J349: [  5.9 -54.2 -39.5  48.2   3.8   3.7 -25.5  33.1]
J329: [ 16.3 -80.9  -6.5  66.8  -6.0   9.7 -54.1  25.2]
J703: [ 16.3  12.7 -15.9  76.1   5.7  27.5 -19.8  25.2]
J233: [  5.9 -39.4 -30.1  52.8   1.8   9.7 -31.3  33.1]
J465: [-39.6 -54.2 -39.5  48.2   3.8   3.7 -25.5   9.6]
find: [  5.9 -54.2 -39.5  48.2   3.8   3.7 -25.5  33.1] => J349
where: [-39.4] => J233, 1
find: [ 16.3 -80.9  -6.5  66.8  -6.0   9.7 -54.1  25.2] => J329
where: [52.8] => J233, 3
where: [-54.1] => J329, 6
where: [-19.8] => J703, 6

J736: [ -3.2 -68.0  -7.1   7.9 -21.4]
J260: [-26.1  -8.5 -34.7 -26.2  34.9]
J978: [ -3.2 -68.0 -68.1 -26.5  34.1]
where: [7.9] => J736, 3
where: [-26.1] => J260, 0
where: [-26.5] => J978, 3

J730: [40.3 48.7 33.7 14.8]
J222: [-53.1 -76.1  33.6   2.8]
J417: [49.3 27.4 27.5 13.5]
where: [33.7] => J730, 2
where: [14.8] => J730, 3
where: [27.4] => J417, 1
where: [27.5] => J417, 2

J936: [ 34.3  43.2  26.5 -11.4 -15.9 -11.5 -46.7  32.7  38.4  15.6  25.3  15.3
 -39.1 -13.4 -15.9  41.7  33.6  15.1  -8.5]
J605: [ 58.3 -81.9  48.9  45.1 -12.1  40.3 -78.5  55.9 -85.0  34.0 -32.4 -68.2
 -59.6  41.1  45.4 -80.0  49.4  40.3  34.6]
J988: [ 36.4  -4.6  30.0 -25.4 -26.3 -23.3  38.8  36.4 -12.5  14.9  -6.6  27.8
  24.6 -20.1 -27.1  -5.2  34.8  22.8 -17.1]
J811: [ 50.2   6.2  33.6 -16.5 -10.4 -15.9 -20.7  45.0   6.5  51.4   2.7 -26.7
 -28.0 -12.0 -12.2   8.1  54.7  30.0 -14.1]
J617: [-21.9 -47.6 -22.7  27.4  34.0  23.8  19.0 -21.2 -49.6 -22.4 -20.5   1.2
  13.2  31.0  33.9 -47.7 -19.8 -19.2  20.3]
J445: [ 51.5   3.8  38.3 -16.0 -20.5 -18.3 -22.5  54.9   0.7  36.3  14.6 -23.3
 -28.0 -16.3 -15.2   1.3  55.1  34.3 -15.9]
where: [-16.0] => J445, 3
where: [1.2] => J617, 11
where: [51.5] => J445, 0
where: [-12.2] => J811, 14
where: [43.2] => J936, 1
where: [1.3] => J445, 15
where: [26.5] => J936, 2

J412: [-56.7  35.6  76.3   9.3   7.9  19.3  67.4   8.5]
J943: [ 49.5  13.0  17.7  34.4 -81.5  39.7 -11.6 -28.0]
J904: [  4.9  19.7  19.0  -8.7 -40.0  43.0  37.4  -4.6]
J478: [ 30.6  -0.9  16.0  25.8  13.2  67.3 -21.6  20.4]
J539: [ 49.5  13.0  30.4  34.4 -81.5  39.7 -11.6 -28.0]
J38: [  4.9  19.7  19.0  -8.7 -40.0  43.0  29.3   0.6]
J792: [ 49.5  13.0   9.0  34.4 -81.5  39.7 -11.6 -28.0]
J399: [-53.4  73.6  58.8   5.5  -4.0  19.8   0.7   9.6]
J196: [-8.1 18.0 14.7  2.2  6.2 -3.9 45.2 -2.0]
J582: [-13.9 -33.6  29.1  37.0 -35.5  -2.6  24.2  21.0]
J653: [-29.8  82.0  69.8   7.6 -27.4   9.4  71.1  37.5]
J621: [-15.3 -21.3  14.8  17.7 -24.8  80.7  -1.9  51.4]
where: [67.4] => J412, 6
where: [-53.4] => J399, 0
where: [14.7] => J196, 2
where: [20.4] => J478, 7
where: [45.2] => J196, 6
where: [35.6] => J412, 1
where: [-2.0] => J196, 7

J735: [ 11.3  11.3 -76.6 -91.6  40.8  31.2 -91.0 -40.4   8.2   8.3  39.1   0.8
 -51.2]
J594: [ 11.3  11.3  83.9  -2.9 -91.5  31.2 -91.0 -40.4   8.2   8.3  11.4   0.8
 -51.2]
J272: [-56.3 -52.6  65.1   4.2 -60.4 -56.1  11.3   3.0  16.5   6.2 -50.6  18.1
  58.4]
J276: [-16.4  47.8   6.3 -80.0 -26.3  -3.3   1.2  34.1 -32.4 -31.0  42.9  12.9
 -78.6]
J341: [ 11.3  11.3  83.9  -2.9  40.8  31.2 -91.0 -40.4   8.2   8.3  39.1   0.8
 -51.2]
where: [-91.5] => J594, 4
where: [6.3] => J276, 2
where: [-76.6] => J735, 2
where: [16.5] => J272, 8
where: [3.0] => J272, 7

J661: [-1.8  1.2  1.1  3.7 65.7 -0.9  0.9  1.8  0.8  0.8 -2.6 -1.6 -1.5 -2.1
  0.2 -0.2  0.5]
J878: [ 0.3  7.2 -0.3 -2.8  1.0  0.2 -1.0  0.3 -0.7 -0.9  3.1  0.7  1.4  1.2
  0.2  0.2 -1.0]
J186: [  2.5  27.5  22.8 -30.0  65.8   4.5  17.0   9.2  -3.8   8.8  44.1 -56.1
  61.9   4.8  11.9  21.1  26.0]
J460: [-3.1  3.1  3.5  7.0 -0.6 -2.3  1.2  5.2  1.1  1.3 -3.7 -3.4 -1.9 -4.3
  0.6 -0.8  2.7]
J49: [ 0.3 -0.3 -0.3 -2.8  1.0  0.2 -1.0  0.3 -0.7 -0.9  3.1  0.7  1.4  1.2
  0.2  0.2 -1.0]
J619: [-3.1  3.1  3.5  7.0 -0.6 -2.3  1.2  5.2  1.1  1.3 -3.7 -3.4 -1.9 -4.3
  0.6 -0.8  0.2]
J178: [ -0.2  24.2  18.5 -26.2  56.3   3.9   8.3   8.6  -5.5   4.3  37.4 -45.4
  50.2   4.1  10.5  18.2  15.3]
J897: [ 0.2 -0.1 -0.8  4.7  1.1  0.3 -1.2  0.5 -1.0 -1.1  4.1  0.3  2.0  1.2
  0.3  0.3 -1.9]
find: [-3.1  3.1  3.5  7.0 -0.6 -2.3  1.2  5.2  1.1  1.3 -3.7 -3.4 -1.9 -4.3
  0.6 -0.8  0.2] => J619
where: [26.0] => J186, 16
where: [65.8] => J186, 4
where: [4.8] => J186, 13
where: [-1.8] => J661, 0

J477: [83.6 83.6 83.7 -6.1]
J139: [83.5 26.1 13.4  0.6]
J806: [-37.9  83.5  35.0   1.1]
where: [26.1] => J139, 1
where: [0.6] => J139, 3
where: [35.0] => J806, 2
where: [-6.1] => J477, 3

J273: [-18.7  -2.7  56.3  56.5  32.5  78.8]
J169: [  4.3 -11.5  30.4  57.0  15.8  73.8]
J845: [-18.7  -2.7  56.3  56.5  59.9  50.6]
J876: [ 69.9  70.0 -50.3  40.8  -4.8  80.0]
J422: [ 51.1 -41.1 -19.4  60.0  -4.3  69.2]
J268: [ 30.5 -41.2  -9.4  39.4 -52.6  44.9]
J499: [  2.9 -63.3  -2.5 -18.9 -24.5  79.2]
J563: [ 19.2 -25.3  11.6  57.8 -40.3  43.5]
J279: [-34.2 -31.6  54.3  11.5  -8.1  71.9]
J438: [  2.1 -25.2  23.1  34.4  15.2  82.5]
J304: [-11.8 -44.5 -65.2  19.8 -65.3  38.2]
where: [69.9] => J876, 0
where: [-41.2] => J268, 1
where: [60.0] => J422, 3
where: [-65.3] => J304, 4

